[[ -7.5   6.0  28.2]
 [ -6.1 -11.2  34.0]
 [ -5.6  21.7 -35.9]
 [ 25.2   9.9  49.5]
 [ 28.0  24.3 -33.4]
 [ -5.9  -2.8  13.4]
 [ 19.7  22.0  -9.5]]
|
[[ 28.2  34.0 -35.9  49.5 -33.4  13.4  -9.5]
 [  6.0 -11.2  21.7   9.9  24.3  -2.8  22.0]
 [ -7.5  -6.1  -5.6  25.2  28.0  -5.9  19.7]]

[[-51.5   2.9]
 [ -8.1  25.1]
 [-11.5  -8.4]
 [-20.1  39.4]
 [ -2.8  16.7]
 [-32.7  15.5]]
|
[[  2.9  25.1  -8.4  39.4  16.7  15.5]
 [-51.5  -8.1 -11.5 -20.1  -2.8 -32.7]]

[[ 24.9  36.7 -23.0 -42.6 -40.5 -31.0]
 [ 57.0  34.9 -44.7 -11.1   4.9  -8.6]
 [  5.0  -3.6  19.0   6.5   3.0  25.6]
 [-50.1 -47.7  31.2  34.7  41.9  35.4]]
|
[[-31.0  -8.6  25.6  35.4]
 [-40.5   4.9   3.0  41.9]
 [-42.6 -11.1   6.5  34.7]
 [-23.0 -44.7  19.0  31.2]
 [ 36.7  34.9  -3.6 -47.7]
 [ 24.9  57.0   5.0 -50.1]]

[[ -2.7   9.1  12.6   1.4   5.9   1.0  17.1   5.9 -37.6  34.6 -12.8  -3.2
  -40.2]
 [ 19.7  31.2 -17.6   1.9 -16.0  40.0  26.6 -16.0  17.1 -21.1  33.9 -20.1
   20.6]
 [ -3.6   8.0  14.5   1.4   7.3  -0.4  16.2   7.3 -39.5  37.4 -14.3  -1.8
  -42.3]
 [  9.2  23.2   3.3   2.8  -1.2  23.3  26.8  -1.2 -12.7  20.2  11.4  -8.3
  -12.1]
 [ 17.9  26.8 -18.2   1.4 -15.9  35.3  21.9 -15.9  19.0 -24.0  31.3 -19.1
   22.4]
 [ 23.6  35.3 -15.3   3.3 -12.7  47.5  29.7 -12.7  32.4 -19.8  43.3 -12.2
   37.3]]
|
[[-40.2  20.6 -42.3 -12.1  22.4  37.3]
 [ -3.2 -20.1  -1.8  -8.3 -19.1 -12.2]
 [-12.8  33.9 -14.3  11.4  31.3  43.3]
 [ 34.6 -21.1  37.4  20.2 -24.0 -19.8]
 [-37.6  17.1 -39.5 -12.7  19.0  32.4]
 [  5.9 -16.0   7.3  -1.2 -15.9 -12.7]
 [ 17.1  26.6  16.2  26.8  21.9  29.7]
 [  1.0  40.0  -0.4  23.3  35.3  47.5]
 [  5.9 -16.0   7.3  -1.2 -15.9 -12.7]
 [  1.4   1.9   1.4   2.8   1.4   3.3]
 [ 12.6 -17.6  14.5   3.3 -18.2 -15.3]
 [  9.1  31.2   8.0  23.2  26.8  35.3]
 [ -2.7  19.7  -3.6   9.2  17.9  23.6]]

[[-17.4   8.8 -17.3   3.1  31.7  -1.6]
 [ 28.2   3.3  -2.8  -1.7  -1.9  -7.2]
 [-59.5   1.8   2.8   0.2 -22.0  -8.7]
 [  3.8  -1.6  -4.6  -0.2  26.8  -3.6]
 [-21.7  -2.8   6.3   4.6   4.8   2.6]
 [ -6.6   6.4  -2.7   3.3  10.1   3.8]
 [-16.0   0.3  11.8  -1.7  -7.6   1.2]
 [ 48.8  -0.1   6.9  -6.7  -4.0   8.5]
 [  6.4   1.6   7.6   2.9   0.2   0.2]
 [  4.4  -4.7 -17.7  -1.6 -13.2  11.1]
 [ 32.1  -0.9   4.4   2.9   5.2   3.8]]
|
[[ -1.6  -7.2  -8.7  -3.6   2.6   3.8   1.2   8.5   0.2  11.1   3.8]
 [ 31.7  -1.9 -22.0  26.8   4.8  10.1  -7.6  -4.0   0.2 -13.2   5.2]
 [  3.1  -1.7   0.2  -0.2   4.6   3.3  -1.7  -6.7   2.9  -1.6   2.9]
 [-17.3  -2.8   2.8  -4.6   6.3  -2.7  11.8   6.9   7.6 -17.7   4.4]
 [  8.8   3.3   1.8  -1.6  -2.8   6.4   0.3  -0.1   1.6  -4.7  -0.9]
 [-17.4  28.2 -59.5   3.8 -21.7  -6.6 -16.0  48.8   6.4   4.4  32.1]]

[[  0.0  -1.7  13.8  -1.4  10.0   7.3 -34.1  15.8  27.7   0.7   6.9  15.7
    0.2 -11.9  34.9]
 [ 51.8 -24.3 -14.1  42.0 -18.1 -19.8  -1.2  15.3   9.3 -29.3 -21.1 -15.5
   41.0 -31.6   6.6]
 [  3.1   2.1  13.8   0.8   7.1   8.2 -35.5  15.7  29.3  -3.4   5.5  14.1
    0.5 -13.7  35.9]
 [  7.9  -5.5   7.5   6.7   4.5   2.7 -25.8  17.1  23.4  -8.8   2.3   6.2
    3.4 -18.4  26.3]
 [ 52.1 -28.2 -17.5  41.4 -21.4 -23.5   2.8   7.3   6.9 -31.9 -23.3 -17.5
   42.5 -30.9   4.6]]
|
[[ 34.9   6.6  35.9  26.3   4.6]
 [-11.9 -31.6 -13.7 -18.4 -30.9]
 [  0.2  41.0   0.5   3.4  42.5]
 [ 15.7 -15.5  14.1   6.2 -17.5]
 [  6.9 -21.1   5.5   2.3 -23.3]
 [  0.7 -29.3  -3.4  -8.8 -31.9]
 [ 27.7   9.3  29.3  23.4   6.9]
 [ 15.8  15.3  15.7  17.1   7.3]
 [-34.1  -1.2 -35.5 -25.8   2.8]
 [  7.3 -19.8   8.2   2.7 -23.5]
 [ 10.0 -18.1   7.1   4.5 -21.4]
 [ -1.4  42.0   0.8   6.7  41.4]
 [ 13.8 -14.1  13.8   7.5 -17.5]
 [ -1.7 -24.3   2.1  -5.5 -28.2]
 [  0.0  51.8   3.1   7.9  52.1]]

[[ -6.6  54.7  -8.8]
 [ -0.6 -39.4  -5.1]
 [ -1.9  26.9   6.3]
 [ -2.4 -53.7 -14.8]
 [  2.7  -6.9  -1.2]
 [  4.5 -41.9  13.2]
 [  7.2  39.0  -2.1]
 [  1.2 -22.9  20.4]
 [ -0.2  29.7 -10.5]]
|
[[ -8.8  -5.1   6.3 -14.8  -1.2  13.2  -2.1  20.4 -10.5]
 [ 54.7 -39.4  26.9 -53.7  -6.9 -41.9  39.0 -22.9  29.7]
 [ -6.6  -0.6  -1.9  -2.4   2.7   4.5   7.2   1.2  -0.2]]
